Below is a small trained network, with its code and all its weights. Each question gives an input and a target symbol and asks what happens when units are switched off, that is, made to give their printed mean instead of their output.

import numpy as np


def w(rows, s, z=0):
    codes = np.array(rows[::2]) - 128.0
    scale = np.full(codes.shape[1], s)
    scale[-1] = z or s
    return codes * scale


def norm(h):
    return h / np.sqrt((h * h).mean(-1, keepdims=True) + 1e-5)


def f(y):
    return y / 2 * (1 + np.tanh(0.7978845608 * (y + 0.044715 * y**3)))


def softmax(a):
    e = np.exp(a - a.max(-1, keepdims=True))
    return e / e.sum(-1, keepdims=True)


def log_softmax(a):
    a = a - a.max(-1, keepdims=True)
    return a - np.log(np.exp(a).sum(-1, keepdims=True))


def net(x, mask):
    ids = ['Γαβελσφ'.index(c) for c in x.split()]
    T = len(ids)
    res = E[ids] + P[:T]
    u = 0
    for l in range(3):
        r = norm(res)
        for j in range(2):
            rows = slice(3 * j, 3 * j + 3)
            q, k, v = (r @ M[l][rows].T for M in (Q, K, V))
            z = softmax(np.where(np.tri(T) > 0, q @ k.T / 3**0.5, -1e9)) @ v
            o = O[l][rows]
            res = res + np.where(mask[u + j], z, o[:, -1]) @ o[:, :-1]
        u += 2
        y = f(norm(res) @ A[l][:, :-1].T + A[l][:, -1])
        res = res + np.where(mask[u : u + 8], y, B[l][:, -1]) @ B[l][:, :-1]
        u += 8
    return log_softmax(norm(res)[-1] @ U[:, :-1].T + U[:, -1])


Q, K, V, O, A, B = {}, {}, {}, {}, {}, {}
E = w([
[129,168,79,88],'Γ',
[153,60,92,140],'α',
[84,126,111,164],'β',
[75,130,54,96],'ε',
[94,186,177,96],'λ',
[125,82,181,143],'σ',
[85,9,112,187],'φ',
],0.016)
P = w([
[151,96,135,107],'0',
[155,194,213,142],'1',
[148,71,132,128],'2',
[80,158,102,129],'3',
[79,172,83,128],'4',
[162,72,130,116],'5',
[5,99,92,62],'6',
[68,167,93,137],'7',
[168,74,127,113],'8',
[34,93,83,81],'9',
],0.014)
Q[0] = w([
[14,96,69,173],'L0H1',
[127,126,28,106],'L0H1',
[162,123,151,12],'L0H1',
[125,70,1,199],'L0H2',
[146,134,144,212],'L0H2',
[73,103,126,182],'L0H2',
],0.009)
K[0] = w([
[51,192,132,109],'L0H1',
[62,198,193,2],'L0H1',
[188,88,56,25],'L0H1',
[197,85,19,202],'L0H2',
[25,88,67,124],'L0H2',
[135,139,71,118],'L0H2',
],0.008)
V[0] = w([
[192,255,85,112],'L0H1',
[204,115,88,128],'L0H1',
[104,231,181,107],'L0H1',
[171,181,2,195],'L0H2',
[19,105,88,53],'L0H2',
[85,55,39,68],'L0H2',
],0.0056)
O[0] = w([
[124,107,117,128,73],'L0H1',
[200,172,128,69,70],'L0H1',
[191,2,210,44,143],'L0H1',
[69,16,123,217,103],'L0H2',
[120,135,80,116,200],'L0H2',
[113,230,196,139,253],'L0H2',
],0.0061,0.0032)
A[0] = w([
[141,69,178,201,143],'L0N1',
[119,62,164,218,133],'L0N2',
[124,29,31,70,185],'L0N3',
[226,72,254,77,2],'L0N4',
[180,29,193,215,106],'L0N5',
[202,38,205,146,59],'L0N6',
[135,76,114,184,14],'L0N7',
[35,19,121,29,72],'L0N8',
],0.0079,0.0025)
B[0] = w([
[121,130,54,146,178],'L0N1',
[113,128,33,80,198],'L0N2',
[127,107,211,124,245],'L0N3',
[182,167,69,122,153],'L0N4',
[160,99,43,81,199],'L0N5',
[132,152,74,97,166],'L0N6',
[108,127,88,159,141],'L0N7',
[40,188,194,247,253],'L0N8',
],0.011,0.0056)
Q[1] = w([
[160,156,210,162],'L1H1',
[169,94,97,106],'L1H1',
[5,126,118,156],'L1H1',
[127,137,85,182],'L1H2',
[51,123,104,94],'L1H2',
[98,102,64,160],'L1H2',
],0.014)
K[1] = w([
[87,252,243,65],'L1H1',
[199,89,162,48],'L1H1',
[162,134,124,252],'L1H1',
[166,69,140,124],'L1H2',
[160,163,212,255],'L1H2',
[117,212,234,72],'L1H2',
],0.0086)
V[1] = w([
[198,119,3,186],'L1H1',
[232,80,133,196],'L1H1',
[111,113,113,63],'L1H1',
[181,82,149,190],'L1H2',
[121,178,57,170],'L1H2',
[103,124,71,114],'L1H2',
],0.007)
O[1] = w([
[209,199,235,159,255],'L1H1',
[57,101,196,250,80],'L1H1',
[182,81,86,200,91],'L1H1',
[115,84,227,163,57],'L1H2',
[255,178,139,102,203],'L1H2',
[151,110,119,76,117],'L1H2',
],0.0065,0.0026)
A[1] = w([
[173,164,88,79,51],'L1N1',
[201,122,149,44,63],'L1N2',
[181,120,166,84,238],'L1N3',
[161,185,84,227,156],'L1N4',
[102,111,98,148,43],'L1N5',
[31,134,245,126,255],'L1N6',
[158,149,180,186,97],'L1N7',
[87,188,204,111,152],'L1N8',
],0.013,0.005)
B[1] = w([
[150,126,161,99,153],'L1N1',
[54,130,161,114,148],'L1N2',
[60,37,108,175,152],'L1N3',
[87,111,161,144,168],'L1N4',
[118,156,119,95,130],'L1N5',
[85,93,247,166,251],'L1N6',
[66,174,123,154,139],'L1N7',
[64,47,160,254,189],'L1N8',
],0.0097,0.013)
Q[2] = w([
[231,94,105,103],'L2H1',
[161,113,146,165],'L2H1',
[136,123,245,196],'L2H1',
[96,155,147,159],'L2H2',
[171,37,76,93],'L2H2',
[117,158,48,111],'L2H2',
],0.011)
K[2] = w([
[24,62,74,228],'L2H1',
[144,81,70,120],'L2H1',
[208,222,27,158],'L2H1',
[25,240,68,58],'L2H2',
[127,1,187,190],'L2H2',
[79,151,89,142],'L2H2',
],0.0075)
V[2] = w([
[40,105,2,181],'L2H1',
[54,186,175,136],'L2H1',
[138,112,77,118],'L2H1',
[125,238,129,164],'L2H2',
[92,57,190,101],'L2H2',
[163,31,161,241],'L2H2',
],0.0086)
O[2] = w([
[189,36,69,235,254],'L2H1',
[52,193,136,226,120],'L2H1',
[188,109,119,124,166],'L2H1',
[141,217,84,214,70],'L2H2',
[87,74,179,76,243],'L2H2',
[207,160,255,120,123],'L2H2',
],0.008,0.0021)
A[2] = w([
[34,130,172,95,161],'L2N1',
[214,92,203,115,110],'L2N2',
[37,191,63,108,57],'L2N3',
[236,50,161,119,11],'L2N4',
[68,186,150,2,2],'L2N5',
[176,28,161,134,107],'L2N6',
[109,182,91,223,129],'L2N7',
[134,111,47,71,142],'L2N8',
],0.0099,0.0051)
B[2] = w([
[137,120,141,36,255],'L2N1',
[154,153,67,179,143],'L2N2',
[173,226,106,171,150],'L2N3',
[254,230,155,191,135],'L2N4',
[180,201,223,79,138],'L2N5',
[226,46,98,179,183],'L2N6',
[36,85,157,134,172],'L2N7',
[103,199,197,110,155],'L2N8',
],0.0086,0.0068)
U = w([
[102,41,49,76,63],'Γ',
[132,178,228,157,47],'α',
[60,202,82,162,85],'β',
[108,165,70,56,254],'ε',
[111,49,140,9,73],'λ',
[111,193,179,21,144],'σ',
[197,102,129,129,180],'φ',
],0.012,0.0043)

Each question gives the input, a string of symbols that net reads in full, and the target symbol t.
The units are the heads (3 rows each of Q, K, V and O) and the neurons (one row each of A and B). Each row of codes is followed by its name. A weight is (code - 128) times the scale printed after its matrix; where a second scale follows, it is the last column's (O, A, B and U).
mask holds one flag per unit, layer by layer, with each layer's heads first. A switched-off unit (its flag False) gives its mean, the last column of its rows in O or B, instead of its output. The means were averaged over made-up inputs and are rounded, as every weight is.
A unit's drop is (log p(t) with every unit on - log p(t) with that unit switched off) / (log p(t) with every unit on - log p(t) with every unit switched off).
unit that matters most: the unit with the biggest drop
k most important neurons: the k neurons with the biggest drops, biggest first
k most important neurons of layer l: the k neurons of layer l with the biggest drops, biggest first
heads that matter: for each layer, one digit per head in row order, 1 if its drop is at least 0.15 and else 0, layers parted by /
input φ ε α σ, target φ: unit that matters most	L2H1
input σ λ α φ σ, target σ: heads that matter	11 / 10 / 10
input β σ Γ, target λ: 4 most important neurons	L1N3, L0N8, L1N2, L0N2
input ε σ α Γ, target ε: heads that matter	11 / 11 / 11
input σ β Γ β β α λ σ φ, target Γ: 2 most important neurons	L0N2, L1N6
input σ λ λ Γ, target σ: heads that matter	01 / 10 / 10
input β α β α ε α ε β β, target β: 2 most important neurons	L1N6, L1N8
input β σ φ ε φ, target β: 2 most important neurons	L1N6, L0N8
input φ σ λ, target σ: heads that matter	11 / 11 / 10
input λ λ α Γ β, target λ: 2 most important neurons of layer 1	L1N6, L1N3
input β α ε β α, target β: 4 most important neurons	L1N6, L0N8, L1N8, L0N5
input Γ φ β σ λ, target Γ: 3 most important neurons of layer 0	L0N8, L0N4, L0N6
input σ σ α φ α σ φ Γ, target σ: heads that matter	01 / 00 / 10
input ε α α Γ β σ φ β, target ε: 2 most important neurons	L0N8, L1N8
input σ λ α ε, target σ: 4 most important neurons	L0N3, L0N4, L0N8, L1N8
input Γ β β σ Γ β α Γ, target Γ: unit that matters most	L0N5
input ε β λ Γ, target ε: 3 most important neurons	L1N8, L0N8, L1N6
input λ α σ λ β, target λ: heads that matter	10 / 10 / 10
input β ε ε α φ σ, target ε: heads that matter	00 / 00 / 00
input β σ α φ λ, target β: heads that matter	11 / 11 / 01
input Γ Γ α σ α α β φ, target Γ: heads that matter	01 / 00 / 10
input σ β α σ α, target σ: heads that matter	01 / 10 / 10
input β σ α σ, target β: 3 most important neurons	L0N3, L1N8, L1N6
input σ β φ φ σ β λ σ λ, target σ: 3 most important neurons	L0N8, L0N3, L1N6
input σ ε β β β Γ λ α, target σ: heads that matter	11 / 10 / 10
input λ Γ λ ε α, target λ: heads that matter	11 / 10 / 01
input λ φ Γ α α λ β φ Γ, target λ: 4 most important neurons of layer 1	L1N2, L1N3, L1N8, L1N6
